Below are the code and all the weights of a small trained network. Each question names an input and a target symbol and asks about switching units off, where a switched-off unit gives its printed mean instead of its output.

import numpy as np


def w(rows, s, z=0):
    codes = np.array(rows[::2]) - 128.0
    scale = np.full(codes.shape[1], s)
    scale[-1] = z or s
    return codes * scale


def norm(h):
    return h / np.sqrt((h * h).mean(-1, keepdims=True) + 1e-5)


def f(y):
    return y / 2 * (1 + np.tanh(0.7978845608 * (y + 0.044715 * y**3)))


def softmax(a):
    e = np.exp(a - a.max(-1, keepdims=True))
    return e / e.sum(-1, keepdims=True)


def log_softmax(a):
    a = a - a.max(-1, keepdims=True)
    return a - np.log(np.exp(a).sum(-1, keepdims=True))


def net(x, mask):
    ids = ['ΣΦΩβεμ'.index(c) for c in x.split()]
    T = len(ids)
    res = E[ids] + P[:T]
    u = 0
    for l in range(3):
        q, k, v = (norm(res) @ M[l].T for M in (Q, K, V))
        z = softmax(np.where(np.tri(T) > 0, q @ k.T / 2**0.5, -1e9)) @ v
        res = res + np.where(mask[u], z, O[l][:, -1]) @ O[l][:, :-1]
        u += 1
        y = f(norm(res) @ A[l][:, :-1].T + A[l][:, -1])
        res = res + np.where(mask[u : u + 8], y, B[l][:, -1]) @ B[l][:, :-1]
        u += 8
    return log_softmax(norm(res)[-1] @ U[:, :-1].T + U[:, -1])


Q, K, V, O, A, B = {}, {}, {}, {}, {}, {}
E = w([
[134,150,101,168,42,159,181,104,188],'Σ',
[150,153,58,162,46,183,174,139,172],'Φ',
[112,196,110,141,68,145,230,163,167],'Ω',
[223,167,34,1,136,15,118,152,71],'β',
[135,75,187,162,136,131,205,159,204],'ε',
[104,96,181,150,123,180,40,219,93],'μ',
],0.0065)
P = w([
[162,29,69,131,4,9,148,207,123],'0',
[172,92,140,150,60,30,114,187,101],'1',
[123,108,111,136,85,74,149,189,126],'2',
[116,115,115,136,105,107,157,168,140],'3',
[107,125,125,141,117,134,153,147,145],'4',
[97,119,117,153,133,171,162,125,150],'5',
[90,133,147,158,149,187,157,97,141],'6',
[86,145,154,142,164,221,152,81,149],'7',
[85,172,164,90,187,249,135,85,178],'8',
[112,209,188,95,186,252,103,69,165],'9',
[160,253,212,58,212,234,54,72,182],'10',
],0.0049)
Q[0] = w([
[143,216,127,92,122,149,106,83,161],'L0H0',
[76,152,136,210,64,254,195,155,240],'L0H0',
],0.008)
K[0] = w([
[180,188,138,20,176,167,147,91,169],'L0H0',
[77,124,197,154,171,253,134,118,132],'L0H0',
],0.0065)
V[0] = w([
[121,3,134,164,144,134,86,150,101],'L0H0',
[78,196,94,111,107,179,75,101,68],'L0H0',
],0.0047)
O[0] = w([
[65,185,111,87,77,122,97,130,134,120],'L0H0',
[139,96,93,182,157,6,124,200,255,2],'L0H0',
],0.0053,0.0036)
A[0] = w([
[166,29,153,113,144,149,141,159,185,234],'L0N0',
[111,112,171,205,125,146,122,94,110,148],'L0N1',
[132,129,142,105,253,118,122,147,60,153],'L0N2',
[142,63,58,139,117,175,157,137,163,254],'L0N3',
[93,144,99,129,150,178,138,81,85,88],'L0N4',
[40,238,89,103,122,114,127,74,105,31],'L0N5',
[177,208,145,108,145,111,126,192,166,117],'L0N6',
[103,131,59,151,118,142,174,102,53,156],'L0N7',
],0.0048,0.00076)
B[0] = w([
[47,214,139,119,117,113,96,135,107,183],'L0N0',
[146,173,112,31,190,126,130,182,115,192],'L0N1',
[181,138,108,88,103,214,39,154,209,141],'L0N2',
[112,255,139,158,147,96,109,89,83,252],'L0N3',
[154,98,217,10,128,68,128,117,165,211],'L0N4',
[63,34,131,49,124,160,95,236,225,157],'L0N5',
[78,78,188,221,97,202,141,98,166,192],'L0N6',
[157,193,189,75,111,237,85,94,129,239],'L0N7',
],0.0039,0.0016)
Q[1] = w([
[172,122,55,84,114,131,150,130,63],'L1H0',
[154,252,147,159,91,253,189,143,160],'L1H0',
],0.0065)
K[1] = w([
[146,128,121,95,139,54,150,85,76],'L1H0',
[162,181,139,85,255,175,88,123,219],'L1H0',
],0.0066)
V[1] = w([
[146,80,252,156,108,116,101,142,102],'L1H0',
[74,153,187,241,112,205,135,88,125],'L1H0',
],0.003)
O[1] = w([
[54,146,121,93,94,99,170,105,102,131],'L1H0',
[152,2,83,138,50,172,149,113,74,249],'L1H0',
],0.006,0.0012)
A[1] = w([
[35,68,146,88,105,86,189,127,117,37],'L1N0',
[67,135,92,141,65,139,137,146,152,215],'L1N1',
[129,112,159,151,107,226,105,131,152,138],'L1N2',
[80,213,118,39,204,88,95,115,132,131],'L1N3',
[102,100,134,102,130,42,109,148,108,79],'L1N4',
[115,50,127,20,158,150,61,130,96,77],'L1N5',
[188,61,45,199,106,67,181,151,137,98],'L1N6',
[77,2,41,150,61,80,80,62,132,4],'L1N7',
],0.0048,0.0016)
B[1] = w([
[119,204,70,154,99,162,75,130,146,155],'L1N0',
[117,107,179,136,150,130,57,112,71,205],'L1N1',
[79,90,143,99,196,100,148,85,67,255],'L1N2',
[163,26,127,117,49,255,116,128,133,144],'L1N3',
[199,94,94,205,134,220,139,106,78,103],'L1N4',
[210,126,68,169,108,75,156,196,115,154],'L1N5',
[174,39,125,114,228,208,159,182,75,119],'L1N6',
[23,147,183,70,79,156,79,146,158,103],'L1N7',
],0.0042,0.0035)
Q[2] = w([
[3,125,85,208,103,28,129,136,93],'L2H0',
[31,165,216,163,119,205,169,118,141],'L2H0',
],0.0062)
K[2] = w([
[133,66,43,191,2,70,146,88,27],'L2H0',
[92,28,137,128,238,178,86,155,111],'L2H0',
],0.0055)
V[2] = w([
[155,190,75,152,16,71,226,48,252],'L2H0',
[72,156,241,181,196,123,221,185,179],'L2H0',
],0.0036)
O[2] = w([
[119,132,165,174,148,162,223,64,142,5],'L2H0',
[126,152,119,113,16,134,149,158,1,110],'L2H0',
],0.0069,0.0019)
A[2] = w([
[157,48,77,170,211,85,123,113,167,63],'L2N0',
[132,98,111,196,115,119,171,107,119,9],'L2N1',
[128,127,86,185,156,122,108,139,118,37],'L2N2',
[187,107,124,159,157,146,144,149,131,11],'L2N3',
[142,112,48,118,67,123,61,192,106,173],'L2N4',
[165,182,113,167,182,102,163,127,165,3],'L2N5',
[83,122,103,80,102,131,1,182,164,174],'L2N6',
[150,133,92,147,101,159,141,97,107,154],'L2N7',
],0.0086,0.0017)
B[2] = w([
[107,130,93,96,177,160,109,9,90,147],'L2N0',
[141,99,77,138,120,123,88,155,141,130],'L2N1',
[152,168,130,150,120,133,175,126,100,116],'L2N2',
[131,109,84,152,134,65,159,136,118,139],'L2N3',
[62,136,163,146,132,120,108,124,122,207],'L2N4',
[122,118,157,113,154,96,118,145,161,150],'L2N5',
[103,107,105,154,111,97,94,146,114,255],'L2N6',
[122,151,147,106,141,113,125,139,117,175],'L2N7',
],0.012,0.0061)
U = w([
[136,160,219,136,206,39,190,167,221,118],'Σ',
[10,109,130,131,94,67,16,171,87,183],'Φ',
[206,80,45,164,79,106,222,202,73,152],'Ω',
[102,185,223,75,81,222,161,60,37,198],'β',
[159,25,97,128,71,187,93,62,233,2],'ε',
[135,114,48,101,239,79,115,3,81,131],'μ',
],0.0047,0.00088)

Each question gives the input, a string of symbols that net reads in full, and the target symbol t.
The units are the heads (2 rows each of Q, K, V and O) and the neurons (one row each of A and B). Each row of codes is followed by its name. A weight is (code - 128) times the scale printed after its matrix; where a second scale follows, it is the last column's (O, A, B and U).
mask holds one flag per unit, layer by layer, with each layer's heads first. A switched-off unit (its flag False) gives its mean, the last column of its rows in O or B, instead of its output. The means were averaged over made-up inputs and are rounded, as every weight is.
A unit's drop is (log p(t) with every unit on - log p(t) with that unit switched off) / (log p(t) with every unit on - log p(t) with every unit switched off).
The circuit of an input: a set's keep is (log p(t) with only the set's units on - log p(t) with every unit switched off) / (log p(t) with every unit on - log p(t) with every unit switched off). Starting from the 12 units with the biggest drops (on a tie, the unit counted first), units are removed one at a time, each time the one whose removal leaves the highest keep (on an exact tie, the one counted first), for as long as the keep stays at least 0.8.
circuit, biggest first: the units of the circuit, biggest drop first
most important unit: the unit with the biggest drop
k most important neurons: the k neurons with the biggest drops, biggest first
top k neurons in layer l: the k neurons of layer l with the biggest drops, biggest first
drop of u: that unit's drop, to one decimal
input Φ ε ε ε Ω Σ ε μ β ε, target Φ: circuit, biggest first	L2H0, L0N0, L0H0
input ε β Σ Φ ε ε ε β, target Ω: most important neuron	L1N3
input Φ ε β Ω Ω μ μ β, target β: circuit, biggest first	L2H0, L1N3, L1H0
input ε β Ω Ω Ω, target Ω: top 2 neurons in layer 2	L2N1, L2N4
input ε ε μ β, target μ: circuit, biggest first	L2H0, L0H0, L2N0
input μ Ω Σ ε β, target μ: circuit, biggest first	L2H0, L2N0, L0H0
input β Σ Ω ε Ω Ω β β Ω β, target β: circuit, biggest first	L2H0, L1N3, L2N6
input ε ε β Ω β Ω Φ, target Σ: 3 most important neurons	L0N2, L0N3, L2N5
input Σ Ω Ω β β Φ β, target Σ: circuit, biggest first	L0H0, L1H0, L2N5
input Φ Φ Σ, target μ: 2 most important neurons	L1N6, L0N6
input Φ Ω Φ Φ Σ ε Φ μ Ω Φ, target Φ: circuit, biggest first	L2H0, L0H0
input Ω β ε β Φ Ω, target Σ: circuit, biggest first	L0H0, L1N3, L2N5, L2N6
input Ω Ω μ Ω Σ Ω μ β Φ β, target Σ: circuit, biggest first	L0H0, L2H0, L2N5
input ε ε Φ ε Ω Σ, target β: circuit, biggest first	L2N6
input μ β Ω Ω, target Σ: circuit, biggest first	L0H0, L2H0, L2N6
input ε ε ε ε μ Φ β ε ε Ω β, target Φ: 2 most important neurons	L0N2, L2N4
input Σ Ω Σ Φ, target Ω: 2 most important neurons	L0N3, L2N1
input μ μ Σ ε Ω, target β: 2 most important neurons	L0N7, L2N6
input Φ β Φ Σ, target Σ: 2 most important neurons	L2N5, L0N2
input β Σ Φ, target Σ: most important unit	L2H0
input β Σ μ μ ε μ Ω Σ ε β, target Ω: top 2 neurons in layer 1	L1N5, L1N3
input β ε β μ Σ β, target ε: top 2 neurons in layer 1	L1N3, L1N2
input β Φ Ω ε β Φ, target β: drop of L0N7	0.1
input μ β β Ω μ ε ε ε μ Φ, target Φ: drop of L2H0	0.6
input Ω Φ μ Σ ε β Σ Σ μ ε, target Φ: drop of L2H0	2.1
input μ ε Σ Φ Φ, target μ: drop of L2H0	0.8
input ε ε Σ β μ β ε ε, target β: most important neuron	L2N6
